Below is a small trained network, with its code and all its weights. Each question gives an input and a class and asks what happens when units are switched off, that is, made to give their printed mean instead of their output.

import numpy as np


def w(rows, s, z=0):
    codes = np.array(rows[::2]) - 128.0
    scale = np.full(codes.shape[1], s)
    scale[-1] = z or s
    return codes * scale


def f(y):
    return y / 2 * (1 + np.tanh(0.7978845608 * (y + 0.044715 * y**3)))


def log_softmax(a):
    a = a - a.max(-1, keepdims=True)
    return a - np.log(np.exp(a).sum(-1, keepdims=True))


def net(x, mask):
    res = np.array(x, float).reshape(1, 6) / 4 @ E
    y = f(res @ A[0][:, :-1].T + A[0][:, -1])
    res = res + np.where(mask, y, B[0][:, -1]) @ B[0][:, :-1]
    return log_softmax(res[-1] @ U[:, :-1].T + U[:, -1])


A, B = {}, {}
E = w([
[97,118,141,54,151,185,137,81,59],'x0',
[67,83,140,90,70,197,91,201,187],'x1',
[166,151,255,125,117,82,104,126,115],'x2',
[100,170,130,46,36,71,124,208,99],'x3',
[122,79,159,94,73,81,194,69,139],'x4',
[34,208,112,108,158,85,208,135,133],'x5',
],0.0086)
A[0] = w([
[145,71,188,64,96,150,105,76,116,153],'N0',
[104,186,113,107,131,38,204,102,103,175],'N1',
[223,102,156,232,250,143,120,19,149,188],'N2',
[130,46,209,59,34,151,143,112,117,158],'N3',
[225,33,54,217,125,129,36,107,183,128],'N4',
[128,183,111,98,102,62,162,139,113,139],'N5',
[63,119,31,89,174,250,110,155,117,143],'N6',
[152,183,145,119,109,82,76,192,93,183],'N7',
[68,166,67,118,106,65,232,136,186,119],'N8',
[186,186,153,92,111,62,75,138,2,79],'N9',
[106,127,122,169,212,186,150,73,131,238],'N10',
[122,126,175,111,68,127,58,205,199,206],'N11',
[103,153,139,157,80,119,84,234,181,141],'N12',
[115,138,148,144,107,144,53,233,212,139],'N13',
[98,176,197,127,205,112,166,67,85,101],'N14',
[108,101,90,125,153,184,142,117,129,3],'N15',
[129,51,182,59,66,148,124,81,132,146],'N16',
],0.0072,0.0026)
B[0] = w([
[158,91,146,128,86,96,57,114,102,185],'N0',
[91,179,107,115,137,62,209,76,141,208],'N1',
[230,97,154,254,186,126,88,20,96,255],'N2',
[142,62,149,55,46,84,60,121,128,213],'N3',
[175,59,57,193,35,219,220,152,108,237],'N4',
[113,169,111,132,93,96,210,141,119,178],'N5',
[71,109,37,65,205,224,75,165,72,219],'N6',
[173,195,162,124,141,136,169,209,132,183],'N7',
[39,91,98,129,104,108,216,75,178,206],'N8',
[205,216,133,89,124,98,170,191,64,189],'N9',
[137,122,120,137,204,144,57,73,87,200],'N10',
[123,92,196,123,98,161,129,224,196,220],'N11',
[84,131,187,144,161,166,150,186,213,204],'N12',
[122,107,178,148,156,221,127,202,193,212],'N13',
[127,186,186,84,202,65,84,88,140,181],'N14',
[139,158,98,133,150,145,123,130,92,145],'N15',
[137,47,139,74,65,77,44,111,83,194],'N16',
],0.0073,0.0091)
U = w([
[28,137,84,109,94,62,208,80,179,143],'0',
[146,68,162,61,28,88,52,132,107,213],'1',
[149,152,196,173,216,81,73,54,113,49],'2',
[100,114,189,144,117,175,126,212,242,158],'3',
[170,226,145,95,119,78,167,177,81,53],'4',
[66,118,13,66,183,206,86,150,84,248],'5',
[191,83,92,255,121,165,128,96,108,33],'6',
],0.0086,0.0012)

Each question gives the input, the list of numbers given to net, and the class t.
The units are the neurons (one row each of A and B). Each row of codes is followed by its name. A weight is (code - 128) times the scale printed after its matrix; where a second scale follows, it is the last column's (A, B and U).
mask holds one flag per neuron, in row order. A switched-off neuron (its flag False) gives its mean, the last column of its row in B, instead of its output. The means were averaged over made-up inputs and are rounded, as every weight is.
A unit's drop is (log p(t) with every unit on - log p(t) with that unit switched off) / (log p(t) with every unit on - log p(t) with every unit switched off).
The circuit of an input: a set's keep is (log p(t) with only the set's units on - log p(t) with every unit switched off) / (log p(t) with every unit on - log p(t) with every unit switched off). Starting from the 12 units with the biggest drops (on a tie, the unit counted first), units are removed one at a time, each time the one whose removal leaves the highest keep (on an exact tie, the one counted first), for as long as the keep stays at least 0.8.
units of the circuit, in order: the units of the circuit, biggest drop first
unit that matters most: the unit with the biggest drop
top k neurons: the k neurons with the biggest drops, biggest first
drop of u: that unit's drop, to one decimal
input [1,2,0,-5,6,4], class 2: units of the circuit, in order -> N4, N10
input [4,0,4,-5,8,6], class 2: unit that matters most -> N14
input [-5,-4,8,4,-7,-8], class 3: top 3 neurons -> N11, N13, N12
input [2,-3,1,0,5,1], class 0: units of the circuit, in order -> N2, N1
input [1,6,-7,5,-1,-8], class 3: top 3 neurons -> N11, N13, N12
input [-6,-2,4,7,2,-4], class 3: units of the circuit, in order -> N11, N12
input [-6,2,-5,5,6,-5], class 3: units of the circuit, in order -> N12, N11
input [-5,-5,3,-1,7,0], class 2: units of the circuit, in order -> N2, N4
input [3,-6,-4,7,-5,6], class 0: top 2 neurons -> N8, N1
input [6,5,7,7,-7,5], class 3: top 3 neurons -> N11, N12, N13
input [6,-8,0,2,4,-4], class 2: top 3 neurons -> N2, N4, N14
input [4,-3,6,5,-5,-5], class 4: top 2 neurons -> N9, N7
input [2,4,5,6,-5,-8], class 3: top 4 neurons -> N13, N11, N12, N7
input [-7,4,-1,-7,-3,6], class 6: unit that matters most -> N2
input [7,0,-3,-5,7,-5], class 1: top 2 neurons -> N16, N3
input [8,-6,-3,-2,0,5], class 2: drop of N14 -> 0.3
input [1,6,-6,7,-7,-1], class 3: drop of N12 -> 0.9
input [-1,-6,-6,3,2,1], class 0: drop of N11 -> 0.0
